Here is a tiny trained network, its code and every weight. The questions are about switching its units off for an input and a target symbol, where a switched-off unit gives its printed mean instead of its output.

import numpy as np


def w(rows, s, z=0):
    codes = np.array(rows[::2]) - 128.0
    scale = np.full(codes.shape[1], s)
    scale[-1] = z or s
    return codes * scale


def norm(h):
    return h / np.sqrt((h * h).mean(-1, keepdims=True) + 1e-5)


def f(y):
    return np.maximum(y, 0)


def softmax(a):
    e = np.exp(a - a.max(-1, keepdims=True))
    return e / e.sum(-1, keepdims=True)


def log_softmax(a):
    a = a - a.max(-1, keepdims=True)
    return a - np.log(np.exp(a).sum(-1, keepdims=True))


def net(x, mask):
    ids = ['βγδζηθλμξστφψω'.index(c) for c in x.split()]
    T = len(ids)
    res = E[ids] + P[:T]
    u = 0
    for l in range(2):
        r = norm(res)
        for j in range(3):
            rows = slice(2 * j, 2 * j + 2)
            q, k, v = (r @ M[l][rows].T for M in (Q, K, V))
            z = softmax(np.where(np.tri(T) > 0, q @ k.T / 2**0.5, -1e9)) @ v
            o = O[l][rows]
            res = res + np.where(mask[u + j], z, o[:, -1]) @ o[:, :-1]
        u += 3
        y = f(norm(res) @ A[l][:, :-1].T + A[l][:, -1])
        res = res + np.where(mask[u : u + 12], y, B[l][:, -1]) @ B[l][:, :-1]
        u += 12
    return log_softmax(norm(res)[-1] @ U[:, :-1].T + U[:, -1])


Q, K, V, O, A, B = {}, {}, {}, {}, {}, {}
E = w([
[87,122,117,125,118,81,161,60,175],'β',
[120,77,131,98,124,198,100,127,71],'γ',
[149,116,156,56,87,200,139,206,131],'δ',
[105,46,79,102,159,142,127,172,101],'ζ',
[141,112,164,145,82,93,140,194,71],'η',
[188,163,142,156,142,221,165,128,170],'θ',
[41,175,94,112,101,153,150,197,88],'λ',
[219,185,147,116,131,158,76,132,128],'μ',
[209,56,142,98,148,138,104,172,141],'ξ',
[88,127,81,150,168,251,145,145,132],'σ',
[131,182,149,148,73,220,142,150,134],'τ',
[138,98,165,193,177,87,173,49,93],'φ',
[144,128,113,85,111,137,70,180,142],'ψ',
[142,210,102,170,139,93,94,193,121],'ω',
],0.0027)
P = w([
[144,134,164,47,221,102,172,157,138],'0',
[203,174,5,113,75,110,126,115,90],'1',
[93,120,181,170,87,182,182,146,183],'2',
[61,140,182,99,157,188,78,171,74],'3',
[195,147,9,117,78,107,119,106,95],'4',
[109,94,172,193,68,163,163,145,179],'5',
[94,155,163,106,150,187,54,159,91],'6',
[185,139,20,115,65,121,120,89,108],'7',
[117,85,160,212,71,156,154,150,174],'8',
[120,147,155,120,152,175,37,163,101],'9',
[188,134,12,116,63,109,122,105,100],'10',
[123,79,164,225,68,139,154,149,166],'11',
[132,142,154,132,130,180,28,161,107],'12',
[195,143,10,128,82,104,136,106,107],'13',
],0.0023)
Q[0] = w([
[88,211,59,28,125,145,52,167,149],'0.h0',
[137,113,153,151,129,139,148,130,111],'0.h0',
[156,189,54,7,121,185,109,254,117],'0.h1',
[132,107,105,162,104,172,182,133,221],'0.h1',
[143,62,208,170,100,209,171,154,104],'0.h2',
[143,105,165,183,94,170,100,23,66],'0.h2',
],0.0041)
K[0] = w([
[87,127,128,97,58,129,82,123,221],'0.h0',
[161,138,118,145,159,124,143,137,91],'0.h0',
[129,149,141,76,113,167,75,254,140],'0.h1',
[136,100,146,170,123,165,51,85,97],'0.h1',
[165,58,167,174,102,140,149,91,114],'0.h2',
[64,73,210,137,177,131,129,85,126],'0.h2',
],0.0055)
V[0] = w([
[158,114,87,87,75,165,115,211,142],'0.h0',
[104,134,198,122,133,110,146,80,89],'0.h0',
[45,184,68,57,65,83,139,84,254],'0.h1',
[173,142,101,117,109,82,159,90,89],'0.h1',
[139,169,139,147,131,133,120,119,106],'0.h2',
[209,181,59,115,91,171,167,215,55],'0.h2',
],0.0018)
O[0] = w([
[60,116,147,132,171,81,117,109,186,229],'0.h0',
[176,107,103,149,83,150,132,124,116,150],'0.h0',
[74,117,96,144,110,150,88,179,253,5],'0.h1',
[160,131,108,121,81,124,161,137,132,249],'0.h1',
[144,137,128,126,105,158,140,127,128,67],'0.h2',
[116,110,164,158,50,140,145,20,110,149],'0.h2',
],0.0023,0.00013)
A[0] = w([
[67,132,92,115,169,129,79,178,220,50],'0.n0',
[30,109,217,175,165,67,145,3,166,27],'0.n1',
[191,122,27,44,121,202,183,140,137,48],'0.n2',
[194,120,202,98,142,115,129,121,20,6],'0.n3',
[91,129,18,154,159,142,124,121,10,74],'0.n4',
[238,65,112,127,148,90,117,92,8,104],'0.n5',
[69,119,187,106,125,178,69,136,61,58],'0.n6',
[85,29,194,129,52,117,175,147,178,82],'0.n7',
[98,126,140,86,114,146,62,176,219,20],'0.n8',
[151,114,102,183,104,86,209,23,182,70],'0.n9',
[200,228,79,232,159,162,117,72,81,77],'0.n10',
[199,107,6,150,162,51,123,96,222,102],'0.n11',
],0.0024,0.0025)
B[0] = w([
[131,91,162,143,17,127,117,48,152,163],'0.n0',
[158,112,124,171,199,180,146,249,51,192],'0.n1',
[115,152,124,213,88,3,128,105,99,193],'0.n2',
[80,101,107,169,125,84,57,54,212,155],'0.n3',
[224,166,189,102,75,131,87,120,188,196],'0.n4',
[59,193,83,146,87,174,137,127,189,248],'0.n5',
[68,148,125,127,163,142,19,133,84,188],'0.n6',
[147,55,126,193,89,181,150,134,101,216],'0.n7',
[134,109,114,167,58,111,69,78,133,156],'0.n8',
[182,139,75,143,123,130,60,218,113,232],'0.n9',
[56,37,124,57,84,89,120,142,146,211],'0.n10',
[100,140,204,114,74,199,150,108,63,243],'0.n11',
],0.0029,0.0017)
Q[1] = w([
[92,114,221,121,168,156,139,158,204],'1.h0',
[148,189,72,107,113,115,130,116,56],'1.h0',
[109,108,168,164,180,93,121,91,167],'1.h1',
[179,153,2,135,103,97,136,91,90],'1.h1',
[71,160,68,81,154,101,137,101,87],'1.h2',
[170,193,37,68,62,120,124,104,63],'1.h2',
],0.0067)
K[1] = w([
[127,105,126,234,55,153,83,128,83],'1.h0',
[124,97,150,59,203,130,150,141,191],'1.h0',
[238,94,100,209,146,172,112,188,57],'1.h1',
[147,125,151,80,230,49,198,117,159],'1.h1',
[2,155,117,86,171,142,183,101,105],'1.h2',
[141,167,161,37,205,101,200,106,160],'1.h2',
],0.0053)
V[1] = w([
[3,143,64,158,115,167,148,107,71],'1.h0',
[107,41,120,82,162,171,215,234,133],'1.h0',
[195,116,118,203,148,66,172,164,63],'1.h1',
[40,148,188,99,74,52,190,80,128],'1.h1',
[95,122,98,89,76,96,36,223,75],'1.h2',
[168,196,204,108,66,190,141,211,121],'1.h2',
],0.0028)
O[1] = w([
[146,220,66,152,146,98,154,81,163,159],'1.h0',
[112,155,252,158,170,186,161,112,170,129],'1.h0',
[79,125,120,154,54,97,83,137,203,33],'1.h1',
[74,176,154,174,200,58,82,194,135,248],'1.h1',
[62,200,136,94,110,148,80,33,79,101],'1.h2',
[153,128,157,85,143,23,86,49,114,199],'1.h2',
],0.0031,0.0013)
A[1] = w([
[193,117,133,117,136,122,158,110,172,87],'1.n0',
[153,75,159,88,113,153,144,147,138,64],'1.n1',
[120,124,140,105,223,145,101,161,93,191],'1.n2',
[141,179,148,139,159,117,128,72,127,5],'1.n3',
[164,158,113,86,85,97,140,141,109,148],'1.n4',
[136,127,176,92,254,136,130,221,94,179],'1.n5',
[186,134,166,93,146,87,112,104,140,51],'1.n6',
[134,122,165,108,254,115,155,190,107,130],'1.n7',
[165,144,140,79,208,169,98,190,130,143],'1.n8',
[138,118,115,148,173,113,150,155,100,151],'1.n9',
[116,125,142,101,158,159,98,112,61,101],'1.n10',
[54,109,129,130,143,137,171,144,123,97],'1.n11',
],0.0059,0.0021)
B[1] = w([
[135,152,169,122,179,78,105,120,175,147],'1.n0',
[93,166,128,43,158,115,116,162,128,155],'1.n1',
[164,87,173,166,152,197,106,118,63,235],'1.n2',
[117,116,108,71,98,121,159,210,104,144],'1.n3',
[114,97,130,132,196,160,126,106,146,198],'1.n4',
[254,150,136,140,116,166,33,149,69,252],'1.n5',
[152,106,97,182,82,101,180,108,79,144],'1.n6',
[242,200,129,125,84,135,40,154,76,210],'1.n7',
[157,143,148,201,119,118,52,155,64,206],'1.n8',
[144,121,134,137,70,148,72,127,139,187],'1.n9',
[93,116,143,197,178,112,148,178,164,229],'1.n10',
[171,131,101,72,151,96,133,128,89,155],'1.n11',
],0.0053,0.003)
U = w([
[83,113,183,19,87,180,149,181,128,220],'β',
[149,62,177,68,153,61,114,174,212,174],'γ',
[102,98,234,147,56,64,217,137,79,32],'δ',
[174,174,171,147,196,139,171,80,252,204],'ζ',
[124,20,40,53,144,117,129,135,70,74],'η',
[140,159,21,124,180,220,188,59,121,179],'θ',
[94,212,78,92,110,89,199,160,50,164],'λ',
[150,106,45,166,77,137,173,239,221,135],'μ',
[240,177,164,142,139,166,62,171,62,194],'ξ',
[78,94,114,89,53,143,37,3,151,81],'σ',
[188,91,114,147,178,19,184,35,99,117],'τ',
[46,64,184,187,254,179,129,149,96,102],'φ',
[26,212,97,180,154,34,54,143,164,70],'ψ',
[109,218,199,148,56,225,191,93,169,7],'ω',
],0.0053,0.0011)

Each question gives the input, a string of symbols that net reads in full, and the target symbol t.
The units are the heads (2 rows each of Q, K, V and O) and the neurons (one row each of A and B). Each row of codes is followed by its name. A weight is (code - 128) times the scale printed after its matrix; where a second scale follows, it is the last column's (O, A, B and U).
mask holds one flag per unit, layer by layer, with each layer's heads first. A switched-off unit (its flag False) gives its mean, the last column of its rows in O or B, instead of its output. The means were averaged over made-up inputs and are rounded, as every weight is.
A unit's drop is (log p(t) with every unit on - log p(t) with that unit switched off) / (log p(t) with every unit on - log p(t) with every unit switched off).
unit that matters most: the unit with the biggest drop
top k neurons: the k neurons with the biggest drops, biggest first
top k neurons in layer l: the k neurons of layer l with the biggest drops, biggest first
which heads matter: for each layer, one digit per head in row order, 1 if its drop is at least 0.15 and else 0, layers parted by /
input φ ψ τ ψ φ σ β γ β ψ ζ θ β ξ, target μ: unit that matters most -> 1.h2
input λ ψ β ω δ β ψ γ, target λ: top 2 neurons -> (1.n3; 1.n5)
input β η φ ω η μ φ φ τ ζ β φ β, target ψ: top 4 neurons -> (1.n2; 0.n1; 1.n5; 0.n0)
input τ γ η ω φ γ φ, target φ: which heads matter -> 000 / 000
input σ σ φ γ ψ ψ τ β β β β θ μ β, target ζ: which heads matter -> 000 / 101
input σ β ζ β η μ ζ β φ β β ψ β ζ, target ζ: top 2 neurons -> (0.n4; 1.n0)
input β φ β φ β σ β, target σ: top 2 neurons -> (0.n0; 1.n10)
input μ β δ τ δ ω ψ θ, target η: which heads matter -> 000 / 100
input σ ζ γ, target φ: top 2 neurons -> (1.n10; 1.n5)
input β ψ σ, target θ: which heads matter -> 000 / 100
input ψ β ψ β ψ ψ τ φ η γ δ, target φ: which heads matter -> 000 / 101
input φ η γ λ β φ β τ γ ξ ψ, target μ: which heads matter -> 000 / 001
input η β δ τ η ψ, target σ: which heads matter -> 000 / 001
input ξ β φ λ θ η δ ζ β θ γ σ φ, target φ: unit that matters most -> 1.h1
input η β η φ η φ τ σ τ θ β η γ ω, target ψ: which heads matter -> 000 / 010
input ξ γ β η η β η β μ ζ γ, target β: top 2 neurons -> (1.n1; 1.n5)
input σ δ φ ψ β γ σ φ ζ β η β μ η, target ζ: which heads matter -> 000 / 100
input φ β β η φ μ β ω β τ φ γ, target φ: which heads matter -> 001 / 001
input η γ η γ θ φ φ β γ β β, target ψ: which heads matter -> 000 / 010
input γ τ θ β φ φ ζ ψ ω φ β ψ θ ψ, target θ: top neuron in layer 1 -> (1.n4)
input ψ β φ φ β ω ψ σ ζ σ β λ, target λ: top 3 neurons -> (1.n11; 1.n5; 1.n2)
input φ γ β η γ β ψ β β β, target σ: which heads matter -> 010 / 000
input δ τ η ψ γ ζ β η η μ ζ λ τ, target φ: which heads matter -> 000 / 001
input ψ ψ β ψ β δ μ φ ζ η τ ψ ψ λ, target φ: which heads matter -> 000 / 100
input τ β σ ψ η β β τ ζ ζ ζ β β ψ, target τ: which heads matter -> 000 / 001
input β ψ ω τ δ ξ β, target φ: top 2 neurons in layer 0 -> (0.n1; 0.n0)
input μ ξ ψ ψ δ η β δ, target η: unit that matters most -> 1.h0
input ξ θ η, target δ: top 2 neurons in layer 1 -> (1.n5; 1.n7)
input η ω μ η μ β φ η ω η δ, target ψ: top 2 neurons -> (0.n3; 1.n5)
